Below is a small trained network, with its code and all its weights. Each question gives an input and a class and asks what happens when units are switched off, that is, made to give their printed mean instead of their output.

import numpy as np


def w(rows, s, z=0):
    codes = np.array(rows[::2]) - 128.0
    scale = np.full(codes.shape[1], s)
    scale[-1] = z or s
    return codes * scale


def f(y):
    return y / 2 * (1 + np.tanh(0.7978845608 * (y + 0.044715 * y**3)))


def log_softmax(a):
    a = a - a.max(-1, keepdims=True)
    return a - np.log(np.exp(a).sum(-1, keepdims=True))


def net(x, mask):
    res = np.array(x, float).reshape(1, 8) / 4 @ E
    y = f(res @ A[0][:, :-1].T + A[0][:, -1])
    res = res + np.where(mask, y, B[0][:, -1]) @ B[0][:, :-1]
    return log_softmax(res[-1] @ U[:, :-1].T + U[:, -1])


A, B = {}, {}
E = w([
[125,126,129,129],'x0',
[31,19,162,238],'x1',
[136,127,144,136],'x2',
[119,129,123,122],'x3',
[6,143,252,7],'x4',
[123,128,122,125],'x5',
[32,247,210,253],'x6',
[128,126,128,129],'x7',
],0.0057)
A[0] = w([
[99,22,80,110,246],'n1',
[60,25,150,178,221],'n2',
[121,211,136,102,243],'n3',
[193,27,66,126,251],'n4',
[172,15,99,94,253],'n5',
[61,205,155,193,217],'n6',
[153,202,131,191,132],'n7',
[212,171,47,210,163],'n8',
[162,208,98,204,136],'n9',
[128,66,183,51,140],'n10',
[108,48,161,58,169],'n11',
[57,139,236,60,177],'n12',
[204,187,85,84,237],'n13',
[53,36,200,127,121],'n14',
[98,246,200,151,192],'n15',
[130,143,193,79,129],'n16',
[165,2,110,206,251],'n17',
[159,158,101,106,3],'n18',
[74,44,155,40,254],'n19',
[186,148,58,189,190],'n20',
[162,22,104,173,213],'n21',
[148,114,162,72,111],'n22',
[39,232,169,95,212],'n23',
[144,218,160,195,242],'n24',
[81,63,69,235,186],'n25',
[89,54,137,177,208],'n26',
[251,51,41,104,205],'n27',
[25,102,67,170,130],'n28',
[76,217,134,24,166],'n29',
],0.0088,0.0051)
B[0] = w([
[196,230,215,80,213],'n1',
[75,216,229,128,211],'n2',
[179,12,82,187,195],'n3',
[179,253,80,96,239],'n4',
[186,242,92,49,235],'n5',
[95,42,153,241,217],'n6',
[54,31,80,198,163],'n7',
[77,136,18,193,216],'n8',
[72,30,37,187,175],'n9',
[182,80,187,27,187],'n10',
[184,121,202,27,196],'n11',
[128,41,213,48,239],'n12',
[203,55,36,64,217],'n13',
[60,192,220,28,193],'n14',
[154,43,143,235,213],'n15',
[190,73,182,71,162],'n16',
[146,249,158,176,224],'n17',
[68,109,213,52,121],'n18',
[221,112,230,21,244],'n19',
[133,159,31,180,201],'n20',
[120,248,161,141,199],'n21',
[185,44,97,73,150],'n22',
[190,38,235,234,227],'n23',
[108,7,40,222,208],'n24',
[89,170,161,233,198],'n25',
[76,210,225,142,185],'n26',
[172,237,47,73,254],'n27',
[127,163,227,222,158],'n28',
[217,44,199,131,208],'n29',
],0.0068,0.0091)
U = w([
[186,148,5,36,55],'0',
[240,76,131,22,155],'1',
[133,50,21,176,61],'2',
[188,43,172,147,254],'3',
[200,228,158,143,199],'4',
[121,164,220,2,46],'5',
[45,166,146,217,69],'6',
[64,88,236,154,18],'7',
],0.0074,0.0049)

Each question gives the input, the list of numbers given to net, and the class t.
The units are the neurons (one row each of A and B). Each row of codes is followed by its name. A weight is (code - 128) times the scale printed after its matrix; where a second scale follows, it is the last column's (A, B and U).
mask holds one flag per neuron, in row order. A switched-off neuron (its flag False) gives its mean, the last column of its row in B, instead of its output. The means were averaged over made-up inputs and are rounded, as every weight is.
A unit's drop is (log p(t) with every unit on - log p(t) with that unit switched off) / (log p(t) with every unit on - log p(t) with every unit switched off).
The circuit of an input: a set's keep is (log p(t) with only the set's units on - log p(t) with every unit switched off) / (log p(t) with every unit on - log p(t) with every unit switched off). Starting from the 12 units with the biggest drops (on a tie, the unit counted first), units are removed one at a time, each time the one whose removal leaves the highest keep (on an exact tie, the one counted first), for as long as the keep stays at least 0.8.
units of the circuit, in order: the units of the circuit, biggest drop first
unit that matters most: the unit with the biggest drop
top k neurons: the k neurons with the biggest drops, biggest first
drop of u: that unit's drop, to one decimal
input [-4,-3,-4,-2,8,8,0,-6], class 1: unit that matters most : n19
input [-1,1,6,7,3,7,0,8], class 5: units of the circuit, in order : (n24; n8; n20)
input [-8,1,-3,0,6,-1,4,7], class 7: top 2 neurons : (n13; n14)
input [3,2,7,-5,-7,5,-6,-5], class 4: top 2 neurons : (n17; n21)
input [-7,1,-6,-6,-6,-7,7,-2], class 6: top 2 neurons : (n25; n13)
input [-3,1,0,0,0,-6,8,0], class 6: top 2 neurons : (n19; n13)
input [-1,7,-5,-1,6,7,0,-2], class 5: top 2 neurons : (n14; n19)
input [6,1,5,4,-4,0,-7,3], class 4: top 3 neurons : (n17; n21; n1)
input [-1,-2,-1,4,0,-2,-4,1], class 0: top 3 neurons : (n23; n12; n27)
input [-1,0,5,8,-6,-3,-6,4], class 0: drop of n13 : 0.2
input [6,7,-5,2,-5,-8,0,0], class 4: drop of n15 : 0.1
input [8,1,8,-7,1,0,0,-7], class 5: drop of n15 : 0.3
